Below are the code and all the weights of a small trained network. Each question names an input and a target symbol and asks about switching units off, where a switched-off unit gives its printed mean instead of its output.

import numpy as np


def w(rows, s, z=0):
    codes = np.array(rows[::2]) - 128.0
    scale = np.full(codes.shape[1], s)
    scale[-1] = z or s
    return codes * scale


def norm(h):
    return h / np.sqrt((h * h).mean(-1, keepdims=True) + 1e-5)


def f(y):
    return y / 2 * (1 + np.tanh(0.7978845608 * (y + 0.044715 * y**3)))


def softmax(a):
    e = np.exp(a - a.max(-1, keepdims=True))
    return e / e.sum(-1, keepdims=True)


def log_softmax(a):
    a = a - a.max(-1, keepdims=True)
    return a - np.log(np.exp(a).sum(-1, keepdims=True))


def net(x, mask):
    ids = ['αβγζμτω'.index(c) for c in x.split()]
    T = len(ids)
    res = E[ids] + P[:T]
    r = norm(res)
    for j in range(2):
        rows = slice(3 * j, 3 * j + 3)
        q, k, v = (r @ M[0][rows].T for M in (Q, K, V))
        z = softmax(np.where(np.tri(T) > 0, q @ k.T / 3**0.5, -1e9)) @ v
        o = O[0][rows]
        res = res + np.where(mask[j], z, o[:, -1]) @ o[:, :-1]
    y = f(norm(res) @ A[0][:, :-1].T + A[0][:, -1])
    res = res + np.where(mask[2:10], y, B[0][:, -1]) @ B[0][:, :-1]
    return log_softmax(norm(res)[-1] @ U[:, :-1].T + U[:, -1])


Q, K, V, O, A, B = {}, {}, {}, {}, {}, {}
E = w([
[128,139,104,112,113],'α',
[174,92,145,109,129],'β',
[116,197,135,119,164],'γ',
[158,116,169,70,152],'ζ',
[174,125,104,114,170],'μ',
[156,103,131,149,6],'τ',
[116,141,83,151,135],'ω',
],0.017)
P = w([
[3,45,199,186,133],'0',
[109,171,133,24,67],'1',
[135,171,141,49,75],'2',
[169,200,65,25,109],'3',
[166,201,80,52,126],'4',
[162,203,77,72,142],'5',
[158,196,81,97,150],'6',
[158,192,76,108,159],'7',
[152,188,86,121,172],'8',
[153,182,83,133,172],'9',
[148,175,95,147,185],'10',
],0.0045)
Q[0] = w([
[110,103,16,157,139],'head 0',
[98,149,96,127,204],'head 0',
[55,196,16,179,1],'head 0',
[115,173,4,211,100],'head 1',
[195,25,193,129,122],'head 1',
[185,69,163,81,103],'head 1',
],0.0084)
K[0] = w([
[203,176,26,77,114],'head 0',
[104,255,120,96,163],'head 0',
[205,190,129,133,15],'head 0',
[207,243,102,109,37],'head 1',
[79,8,136,163,101],'head 1',
[72,63,168,181,125],'head 1',
],0.0084)
V[0] = w([
[72,102,112,97,49],'head 0',
[108,248,164,128,110],'head 0',
[170,134,108,255,104],'head 0',
[96,87,100,130,159],'head 1',
[105,181,154,182,81],'head 1',
[180,75,119,190,59],'head 1',
],0.0094)
O[0] = w([
[19,162,91,168,187,204],'head 0',
[167,47,35,175,199,206],'head 0',
[150,171,50,2,188,2],'head 0',
[49,181,103,66,122,99],'head 1',
[69,81,155,102,204,89],'head 1',
[198,151,131,160,251,14],'head 1',
],0.0067,0.0022)
A[0] = w([
[19,239,173,184,161,100],'neuron 0',
[136,60,167,207,227,153],'neuron 1',
[37,118,157,167,128,171],'neuron 2',
[111,159,149,150,48,252],'neuron 3',
[181,20,142,120,200,151],'neuron 4',
[166,166,254,113,168,86],'neuron 5',
[123,109,42,206,177,153],'neuron 6',
[120,83,80,221,132,158],'neuron 7',
],0.0083,0.004)
B[0] = w([
[100,146,2,125,45,159],'neuron 0',
[73,98,103,136,117,158],'neuron 1',
[169,173,60,128,126,165],'neuron 2',
[81,115,96,136,177,254],'neuron 3',
[85,105,91,89,93,167],'neuron 4',
[168,142,88,191,173,169],'neuron 5',
[181,157,152,172,143,245],'neuron 6',
[178,208,139,104,154,230],'neuron 7',
],0.0099,0.0053)
U = w([
[50,181,27,163,51,186],'α',
[197,221,161,207,194,128],'β',
[111,18,106,105,51,83],'γ',
[123,67,192,226,33,241],'ζ',
[178,170,200,72,7,33],'μ',
[136,16,131,165,239,2],'τ',
[124,128,139,2,178,81],'ω',
],0.0085,0.0018)

Each question gives the input, a string of symbols that net reads in full, and the target symbol t.
The units are the heads (3 rows each of Q, K, V and O) and the neurons (one row each of A and B). Each row of codes is followed by its name. A weight is (code - 128) times the scale printed after its matrix; where a second scale follows, it is the last column's (O, A, B and U).
mask holds one flag per unit, heads first, then neurons. A switched-off unit (its flag False) gives its mean, the last column of its rows in O or B, instead of its output. The means were averaged over made-up inputs and are rounded, as every weight is.
A unit's drop is (log p(t) with every unit on - log p(t) with that unit switched off) / (log p(t) with every unit on - log p(t) with every unit switched off).
The circuit of an input: a set's keep is (log p(t) with only the set's units on - log p(t) with every unit switched off) / (log p(t) with every unit on - log p(t) with every unit switched off). Starting from all 10 units, units are removed one at a time, each time the one whose removal leaves the highest keep (on an exact tie, the one counted first), for as long as the keep stays at least 0.8.
circuit, biggest first: the units of the circuit, biggest drop first
k most important neurons: the k neurons with the biggest drops, biggest first
which heads matter: for each layer, one digit per head in row order, 1 if its drop is at least 0.15 and else 0, layers parted by /
input ω ω γ ζ ζ ω β ζ ω ζ ζ, target ω: which heads matter	11
input γ ω μ, target γ: which heads matter	00
input β ω ζ, target β: circuit, biggest first	(neuron 5)
input ω β ω ω ω, target β: circuit, biggest first	(head 0; neuron 6; neuron 0)
input ω α μ ω β, target ω: circuit, biggest first	(head 0; head 1)
input τ τ ζ μ, target τ: circuit, biggest first	(head 1; neuron 7; neuron 1)
input τ α ζ ζ α γ τ β, target τ: which heads matter	01
input α ω μ, target α: circuit, biggest first	(head 1; head 0; neuron 0)
input ω μ α ω α, target β: circuit, biggest first	(head 0; neuron 7; neuron 6)
input ζ μ μ, target ζ: circuit, biggest first	(head 0; neuron 7)
input μ γ ω μ, target γ: which heads matter	10
input μ γ ω ζ ω μ μ α ζ, target μ: which heads matter	11
input α α γ μ ζ α γ τ τ τ β, target α: which heads matter	10
input μ γ β ω τ ζ ω τ, target β: circuit, biggest first	(head 1; head 0; neuron 0)
input ω ω τ, target α: circuit, biggest first	(head 0)
input μ τ μ, target μ: which heads matter	10
input ω β τ, target α: which heads matter	10
input β μ ζ β ω μ β γ, target α: 2 most important neurons	(neuron 6; neuron 7)
input ζ γ μ, target ζ: circuit, biggest first	(head 0; head 1)
input γ ω ω β β τ β ζ, target γ: circuit, biggest first	(head 0; neuron 4)
input ω τ ω α μ, target ω: 2 most important neurons	(neuron 4; neuron 5)
